Here is a tiny trained network, its code and every weight. The questions are about switching its units off for an input and a class, where a switched-off unit gives its printed mean instead of its output.

import numpy as np


def w(rows, s, z=0):
    codes = np.array(rows[::2]) - 128.0
    scale = np.full(codes.shape[1], s)
    scale[-1] = z or s
    return codes * scale


def f(y):
    return np.maximum(y, 0)


def log_softmax(a):
    a = a - a.max(-1, keepdims=True)
    return a - np.log(np.exp(a).sum(-1, keepdims=True))


def net(x, mask):
    res = np.array(x, float).reshape(1, 4) / 4 @ E
    y = f(res @ A[0][:, :-1].T + A[0][:, -1])
    res = res + np.where(mask, y, B[0][:, -1]) @ B[0][:, :-1]
    return log_softmax(res[-1] @ U[:, :-1].T + U[:, -1])


A, B = {}, {}
E = w([
[222,165,125,130,174,153,22],'x0',
[4,172,67,207,127,59,32],'x1',
[202,195,15,159,24,208,193],'x2',
[82,194,255,182,112,232,116],'x3',
],0.0083)
A[0] = w([
[117,60,183,105,180,80,91,248],'neuron 0',
[70,155,198,112,88,142,151,153],'neuron 1',
[68,199,84,160,104,103,39,82],'neuron 2',
[107,87,204,140,218,97,83,184],'neuron 3',
[114,81,50,168,136,65,129,90],'neuron 4',
[69,144,98,192,122,86,118,20],'neuron 5',
[195,60,116,99,167,152,169,4],'neuron 6',
[124,156,174,33,158,75,51,68],'neuron 7',
[208,195,86,151,61,130,152,234],'neuron 8',
[223,153,124,121,196,152,9,219],'neuron 9',
[51,64,129,150,98,97,239,141],'neuron 10',
[107,101,182,92,93,75,132,99],'neuron 11',
[91,173,74,150,105,167,208,152],'neuron 12',
[125,93,93,80,130,70,132,216],'neuron 13',
[140,202,223,229,116,167,96,173],'neuron 14',
[192,134,181,108,122,146,255,84],'neuron 15',
[94,185,76,164,77,92,99,72],'neuron 16',
[179,81,50,67,118,34,102,174],'neuron 17',
[187,84,158,63,121,180,156,145],'neuron 18',
],0.0088,0.0017)
B[0] = w([
[124,111,79,65,79,117,81,245],'neuron 0',
[98,172,89,129,81,57,136,198],'neuron 1',
[86,78,187,164,195,88,72,232],'neuron 2',
[145,123,106,94,94,146,107,248],'neuron 3',
[103,111,199,133,106,16,172,215],'neuron 4',
[190,85,181,164,188,148,39,196],'neuron 5',
[112,63,211,186,127,117,106,200],'neuron 6',
[218,137,88,96,120,181,109,205],'neuron 7',
[133,144,78,50,127,128,25,250],'neuron 8',
[2,207,69,154,215,94,220,238],'neuron 9',
[26,198,19,111,226,136,193,233],'neuron 10',
[182,122,59,65,165,143,68,182],'neuron 11',
[75,124,105,95,150,116,25,218],'neuron 12',
[115,147,118,119,62,83,136,208],'neuron 13',
[30,184,141,147,52,63,144,247],'neuron 14',
[100,73,186,116,181,127,83,238],'neuron 15',
[190,60,197,67,167,111,75,211],'neuron 16',
[24,171,184,136,56,87,191,254],'neuron 17',
[58,86,184,133,156,96,100,222],'neuron 18',
],0.0071,0.0091)
U = w([
[103,47,247,161,221,118,78,74],'0',
[71,204,70,117,246,131,168,195],'1',
[77,180,193,140,2,88,143,123],'2',
[139,139,72,34,109,156,40,146],'3',
[117,115,104,187,90,131,118,253],'4',
[212,184,145,175,128,198,165,23],'5',
[218,105,94,218,72,214,165,13],'6',
],0.0084,0.0036)

Each question gives the input, the list of numbers given to net, and the class t.
The units are the neurons (one row each of A and B). Each row of codes is followed by its name. A weight is (code - 128) times the scale printed after its matrix; where a second scale follows, it is the last column's (A, B and U).
mask holds one flag per neuron, in row order. A switched-off neuron (its flag False) gives its mean, the last column of its row in B, instead of its output. The means were averaged over made-up inputs and are rounded, as every weight is.
A unit's drop is (log p(t) with every unit on - log p(t) with that unit switched off) / (log p(t) with every unit on - log p(t) with every unit switched off).
The circuit of an input: a set's keep is (log p(t) with only the set's units on - log p(t) with every unit switched off) / (log p(t) with every unit on - log p(t) with every unit switched off). Starting from the 12 units with the biggest drops (on a tie, the unit counted first), units are removed one at a time, each time the one whose removal leaves the highest keep (on an exact tie, the one counted first), for as long as the keep stays at least 0.8.
circuit, biggest first: the units of the circuit, biggest drop first
unit that matters most: the unit with the biggest drop
top k neurons: the k neurons with the biggest drops, biggest first
drop of u: that unit's drop, to one decimal
input [6,-8,3,-5], class 0: circuit, biggest first	[neuron 6]
input [-3,-5,0,1], class 0: top 2 neurons	[neuron 15; neuron 9]
input [-1,-2,-4,-4], class 2: top 2 neurons	[neuron 17; neuron 8]
input [6,-4,-7,1], class 3: circuit, biggest first	[neuron 0; neuron 7]
input [-7,-8,7,2], class 0: top 3 neurons	[neuron 15; neuron 18; neuron 6]
input [0,0,-1,1], class 4: top 3 neurons	[neuron 10; neuron 17; neuron 8]
input [6,-1,-2,4], class 1: top 2 neurons	[neuron 9; neuron 17]
input [-5,-1,7,3], class 3: circuit, biggest first	[neuron 8; neuron 12]
input [-4,5,-8,-4], class 3: circuit, biggest first	[neuron 0; neuron 3]
input [5,-5,0,-7], class 2: top 2 neurons	[neuron 17; neuron 10]
input [-6,-6,0,2], class 0: top 3 neurons	[neuron 15; neuron 9; neuron 18]
input [7,0,-7,4], class 1: top 2 neurons	[neuron 9; neuron 8]
input [-7,8,-2,-6], class 0: top 3 neurons	[neuron 5; neuron 16; neuron 2]
input [-3,-7,-1,-8], class 2: top 2 neurons	[neuron 17; neuron 13]
input [5,5,-7,7], class 2: circuit, biggest first	[neuron 14]
input [-8,4,4,7], class 1: top 2 neurons	[neuron 10; neuron 17]
input [4,3,-8,-5], class 3: drop of neuron 14	0.1
input [-6,0,6,3], class 1: drop of neuron 3	0.2
input [-7,5,5,1], class 1: drop of neuron 18	0.1
input [2,0,-3,7], class 2: unit that matters most	neuron 14
